Below is a small trained network, with its code and all its weights. Each question gives an input and a class and asks what happens when units are switched off, that is, made to give their printed mean instead of their output.

import numpy as np


def w(rows, s, z=0):
    codes = np.array(rows[::2]) - 128.0
    scale = np.full(codes.shape[1], s)
    scale[-1] = z or s
    return codes * scale


def norm(h):
    return h / np.sqrt((h * h).mean(-1, keepdims=True) + 1e-5)


def f(y):
    return y / 2 * (1 + np.tanh(0.7978845608 * (y + 0.044715 * y**3)))


def log_softmax(a):
    a = a - a.max(-1, keepdims=True)
    return a - np.log(np.exp(a).sum(-1, keepdims=True))


def net(x, mask):
    res = np.array(x, float).reshape(1, 5) / 4 @ E
    u = 0
    for l in range(2):
        y = f(norm(res) @ A[l][:, :-1].T + A[l][:, -1])
        res = res + np.where(mask[u : u + 14], y, B[l][:, -1]) @ B[l][:, :-1]
        u += 14
    return log_softmax(norm(res)[-1] @ U[:, :-1].T + U[:, -1])


A, B = {}, {}
E = w([
[144,28,223,134],'x0',
[238,79,95,72],'x1',
[127,125,128,126],'x2',
[73,107,117,4],'x3',
[77,45,45,151],'x4',
],0.0041)
A[0] = w([
[191,191,193,85,177],'0.n1',
[114,51,50,209,27],'0.n2',
[165,145,113,161,42],'0.n3',
[58,112,144,1,64],'0.n4',
[134,207,49,101,95],'0.n5',
[24,111,131,30,103],'0.n6',
[31,35,64,136,70],'0.n7',
[198,128,31,69,59],'0.n8',
[137,70,31,143,155],'0.n9',
[131,36,32,121,64],'0.n10',
[53,92,231,128,97],'0.n11',
[228,25,146,109,4],'0.n12',
[211,169,116,110,82],'0.n13',
[162,176,103,224,44],'0.n14',
],0.0087,0.0032)
B[0] = w([
[2,174,187,113,217],'0.n1',
[153,172,199,103,194],'0.n2',
[167,104,159,92,117],'0.n3',
[191,151,137,64,239],'0.n4',
[151,134,110,105,211],'0.n5',
[210,171,72,98,253],'0.n6',
[81,190,189,87,236],'0.n7',
[84,151,70,153,210],'0.n8',
[100,190,194,133,231],'0.n9',
[69,152,185,105,211],'0.n10',
[121,59,61,134,204],'0.n11',
[90,127,39,136,194],'0.n12',
[99,119,155,159,159],'0.n13',
[171,121,95,146,178],'0.n14',
],0.0075,0.0037)
A[1] = w([
[167,151,208,91,153],'1.n1',
[111,143,73,48,168],'1.n2',
[26,110,82,172,165],'1.n3',
[166,117,173,180,131],'1.n4',
[132,9,141,109,3],'1.n5',
[185,132,174,154,153],'1.n6',
[89,164,47,106,173],'1.n7',
[110,163,174,201,145],'1.n8',
[138,152,70,155,140],'1.n9',
[125,66,169,158,93],'1.n10',
[116,54,198,102,160],'1.n11',
[112,236,112,122,123],'1.n12',
[177,138,153,166,96],'1.n13',
[178,118,148,224,125],'1.n14',
],0.011,0.0035)
B[1] = w([
[52,212,163,99,168],'1.n1',
[200,88,167,213,229],'1.n2',
[198,24,253,145,185],'1.n3',
[107,42,111,74,137],'1.n4',
[140,26,41,223,136],'1.n5',
[104,254,65,68,133],'1.n6',
[174,37,204,199,218],'1.n7',
[145,75,131,29,184],'1.n8',
[77,28,137,112,153],'1.n9',
[152,170,55,159,133],'1.n10',
[35,169,21,228,152],'1.n11',
[95,37,105,186,254],'1.n12',
[185,173,234,44,127],'1.n13',
[219,114,99,14,157],'1.n14',
],0.0045,0.0077)
U = w([
[18,200,204,120,183],'0',
[216,161,129,53,145],'1',
[143,84,175,198,167],'2',
[128,136,157,160,246],'3',
[127,96,80,246,101],'4',
[110,216,95,178,29],'5',
[97,222,60,173,2],'6',
],0.011,0.0067)

Each question gives the input, the list of numbers given to net, and the class t.
The units are the neurons (one row each of A and B). Each row of codes is followed by its name. A weight is (code - 128) times the scale printed after its matrix; where a second scale follows, it is the last column's (A, B and U).
mask holds one flag per neuron, layer by layer. A switched-off neuron (its flag False) gives its mean, the last column of its row in B, instead of its output. The means were averaged over made-up inputs and are rounded, as every weight is.
A unit's drop is (log p(t) with every unit on - log p(t) with that unit switched off) / (log p(t) with every unit on - log p(t) with every unit switched off).
The circuit of an input: a set's keep is (log p(t) with only the set's units on - log p(t) with every unit switched off) / (log p(t) with every unit on - log p(t) with every unit switched off). Starting from the 12 units with the biggest drops (on a tie, the unit counted first), units are removed one at a time, each time the one whose removal leaves the highest keep (on an exact tie, the one counted first), for as long as the keep stays at least 0.8.
units of the circuit, in order: the units of the circuit, biggest drop first
k most important neurons: the k neurons with the biggest drops, biggest first
k most important neurons of layer l: the k neurons of layer l with the biggest drops, biggest first
drop of u: that unit's drop, to one decimal
input [7,-2,3,-3,7], class 0: 2 most important neurons => [0.n7, 0.n2]
input [-1,-4,4,7,4], class 1: units of the circuit, in order => [0.n6]
input [7,-3,-3,-3,4], class 4: 2 most important neurons of layer 0 => [0.n11, 0.n1]
input [7,-5,-3,4,-5], class 4: units of the circuit, in order => [0.n11, 0.n7, 1.n11]
input [-7,-7,5,4,6], class 2: 2 most important neurons => [1.n7, 0.n1]
input [-7,-3,5,-8,5], class 1: 2 most important neurons => [1.n14, 0.n1]
input [2,8,-5,5,8], class 0: units of the circuit, in order => [0.n10, 0.n9]
input [5,-4,4,-4,3], class 4: 4 most important neurons of layer 0 => [0.n11, 0.n6, 0.n1, 0.n8]
input [5,1,8,-7,-8], class 0: 2 most important neurons => [0.n1, 0.n6]
input [-1,-6,-5,-8,8], class 0: 2 most important neurons of layer 0 => [0.n2, 0.n7]
input [1,8,4,-6,-8], class 0: units of the circuit, in order => [0.n1, 1.n1]
input [-7,3,0,6,1], class 4: 2 most important neurons of layer 0 => [0.n8, 0.n2]
input [-1,4,3,-1,-5], class 0: 2 most important neurons of layer 0 => [0.n1, 0.n11]
input [0,-7,7,-8,-1], class 1: most important neuron => [1.n14]
input [8,7,2,1,-6], class 4: 3 most important neurons => [0.n12, 0.n7, 0.n9]
input [7,-3,4,-1,3], class 4: 2 most important neurons of layer 0 => [0.n11, 0.n1]
input [2,-2,-1,7,5], class 1: 2 most important neurons => [0.n6, 0.n4]
input [1,-5,-4,8,-6], class 1: 2 most important neurons => [0.n6, 0.n4]
input [-2,-1,4,7,3], class 1: 2 most important neurons => [0.n6, 0.n1]
input [-5,2,4,6,-8], class 0: units of the circuit, in order => [0.n1]
input [-2,4,-1,2,-3], class 2: 2 most important neurons => [0.n8, 0.n7]
input [6,4,-6,-5,-8], class 0: drop of 0.n1 => 1.0
input [-8,0,-2,-4,-4], class 4: drop of 0.n5 => 0.2
input [-2,4,3,-6,3], class 1: drop of 0.n1 => 0.2
input [-1,-8,8,4,3], class 2: drop of 1.n7 => 0.1
